[[130 147 138 134 111 120]
 [130 117 105 124 124 140]
 [124 131 151 128 143 118]]
|
[[124 131 151 128 143 118]
 [130 147 138 134 111 120]
 [130 117 105 124 124 140]]

[[145 112 145 113 145 145 112 145 113 145 145 112 145 114 115]
 [108 147 108 145 108 108 147 108 145 108 108 147 108 145 144]
 [100 153 100 152 101 100 154 101 152 100 100 154 100 151 150]
 [118 137 118 137 118 118 138 118 137 118 118 137 118 136 136]
 [140 117 140 117 140 140 116 140 117 140 140 116 140 118 118]]
|
[[145 112 145 113 145 145 112 145 113 145 145 112 145 114 115]
 [140 117 140 117 140 140 116 140 117 140 140 116 140 118 118]
 [118 137 118 137 118 118 138 118 137 118 118 137 118 136 136]
 [108 147 108 145 108 108 147 108 145 108 108 147 108 145 144]
 [100 153 100 152 101 100 154 101 152 100 100 154 100 151 150]]

[[129 130 125 128 127 129 114 129]
 [132 127 123 113 112 124 121 121]
 [131 138 133 105 118 106 129 133]
 [149 117 129 130 127 129 137 135]]
|
[[131 138 133 105 118 106 129 133]
 [149 117 129 130 127 129 137 135]
 [129 130 125 128 127 129 114 129]
 [132 127 123 113 112 124 121 121]]

[[119 131 110 118 107 103 120 153 122 151 133 145]
 [139 124 113 151 128 118 138 136 125 145 111 140]]
|
[[139 124 113 151 128 118 138 136 125 145 111 140]
 [119 131 110 118 107 103 120 153 122 151 133 145]]

[[130 134 139 138 133 129 133 136 130 118 124 122 129 137 126]
 [131 140 149 149 123 135 136 136 124 122 128 124 139 145 126]
 [124 116 107 112 143 118 122 122 140 128 123 127 111 117 127]
 [136 138 155 135 126 149 129 139 118 133 146 124 135 145 147]
 [116 117 110 122 123 114 122 114 134 126 115 132 123 116 118]
 [131 137 150 150 127 138 141 125 128 127 124 124 135 150 132]]
|
[[136 138 155 135 126 149 129 139 118 133 146 124 135 145 147]
 [131 137 150 150 127 138 141 125 128 127 124 124 135 150 132]
 [131 140 149 149 123 135 136 136 124 122 128 124 139 145 126]
 [130 134 139 138 133 129 133 136 130 118 124 122 129 137 126]
 [116 117 110 122 123 114 122 114 134 126 115 132 123 116 118]
 [124 116 107 112 143 118 122 122 140 128 123 127 111 117 127]]

[[152 155 151 151 127 152 129 127 126 152 151 152 130 128 126 151]
 [153 150 128 153 152 128 127 153 153 152 128 128 151 151 129 129]
 [127 152 152 152 152 153 129 127 128 152 152 127 129 130 127 151]]
|
[[127 152 152 152 152 153 129 127 128 152 152 127 129 130 127 151]
 [152 155 151 151 127 152 129 127 126 152 151 152 130 128 126 151]
 [153 150 128 153 152 128 127 153 153 152 128 128 151 151 129 129]]

[[131 119 149 111]
 [131 138 122 137]
 [139 148 130 107]
 [131 131 137 114]
 [119 143 111 138]
 [102 131 121 111]
 [131 128 146 105]]
|
[[131 119 149 111]
 [131 128 146 105]
 [131 131 137 114]
 [139 148 130 107]
 [131 138 122 137]
 [102 131 121 111]
 [119 143 111 138]]
